Below is a small trained network, with its code and all its weights. Each question gives an input and a class and asks what happens when units are switched off, that is, made to give their printed mean instead of their output.

import numpy as np


def w(rows, s, z=0):
    codes = np.array(rows[::2]) - 128.0
    scale = np.full(codes.shape[1], s)
    scale[-1] = z or s
    return codes * scale


def f(y):
    return y / 2 * (1 + np.tanh(0.7978845608 * (y + 0.044715 * y**3)))


def log_softmax(a):
    a = a - a.max(-1, keepdims=True)
    return a - np.log(np.exp(a).sum(-1, keepdims=True))


def net(x, mask):
    res = np.array(x, float).reshape(1, 3) / 4 @ E
    y = f(res @ A[0][:, :-1].T + A[0][:, -1])
    res = res + np.where(mask, y, B[0][:, -1]) @ B[0][:, :-1]
    return log_softmax(res[-1] @ U[:, :-1].T + U[:, -1])


A, B = {}, {}
E = w([
[65,144,109,114,100,185],'x0',
[139,123,180,249,126,163],'x1',
[112,126,82,131,163,92],'x2',
],0.017)
A[0] = w([
[185,140,170,171,143,67,253],'N1',
[121,130,171,5,68,193,217],'N2',
[169,145,70,119,190,27,139],'N3',
[202,108,158,161,130,83,184],'N4',
[135,79,136,101,104,87,226],'N5',
[32,154,5,97,144,143,165],'N6',
[57,132,122,225,102,211,196],'N7',
[216,107,214,98,140,66,232],'N8',
[205,130,148,219,186,60,117],'N9',
],0.013,0.0029)
B[0] = w([
[197,93,117,140,119,95,219],'N1',
[231,149,115,165,93,174,242],'N2',
[33,151,99,91,161,102,226],'N3',
[171,141,122,150,114,71,209],'N4',
[115,133,87,112,154,125,168],'N5',
[147,93,137,141,121,4,243],'N6',
[97,144,226,118,168,217,252],'N7',
[177,134,50,126,91,104,226],'N8',
[188,108,193,157,106,59,246],'N9',
],0.022,0.015)
U = w([
[91,125,113,129,126,138,5],'0',
[132,49,220,169,124,82,166],'1',
[40,97,73,71,175,59,90],'2',
[197,142,64,117,139,51,239],'3',
[125,182,163,132,141,227,46],'4',
[149,145,95,131,8,183,146],'5',
],0.012,0.0029)

Each question gives the input, the list of numbers given to net, and the class t.
The units are the neurons (one row each of A and B). Each row of codes is followed by its name. A weight is (code - 128) times the scale printed after its matrix; where a second scale follows, it is the last column's (A, B and U).
mask holds one flag per neuron, in row order. A switched-off neuron (its flag False) gives its mean, the last column of its row in B, instead of its output. The means were averaged over made-up inputs and are rounded, as every weight is.
A unit's drop is (log p(t) with every unit on - log p(t) with that unit switched off) / (log p(t) with every unit on - log p(t) with every unit switched off).
The circuit of an input: a set's keep is (log p(t) with only the set's units on - log p(t) with every unit switched off) / (log p(t) with every unit on - log p(t) with every unit switched off). Starting from all 9 units, units are removed one at a time, each time the one whose removal leaves the highest keep (on an exact tie, the one counted first), for as long as the keep stays at least 0.8.
units of the circuit, in order: the units of the circuit, biggest drop first
most important unit: the unit with the biggest drop
k most important neurons: the k neurons with the biggest drops, biggest first
drop of u: that unit's drop, to one decimal
input [4,1,4], class 1: most important unit -> N3
input [0,-6,-6], class 5: units of the circuit, in order -> N2, N9
input [6,-2,2], class 1: 2 most important neurons -> N8, N6
input [2,8,-8], class 4: 2 most important neurons -> N7, N6
input [1,0,1], class 1: 3 most important neurons -> N3, N8, N2
input [-8,8,-1], class 3: 2 most important neurons -> N8, N4
input [-3,-2,5], class 2: 2 most important neurons -> N3, N2
input [7,-4,-5], class 5: 2 most important neurons -> N2, N9
input [3,7,3], class 4: 2 most important neurons -> N7, N6
input [4,-2,7], class 2: drop of N2 -> 0.2
input [3,-7,-8], class 5: drop of N2 -> 0.9
input [-1,2,7], class 1: drop of N7 -> -0.1
input [3,1,-1], class 4: drop of N9 -> 0.1
input [-7,-6,8], class 2: units of the circuit, in order -> N3
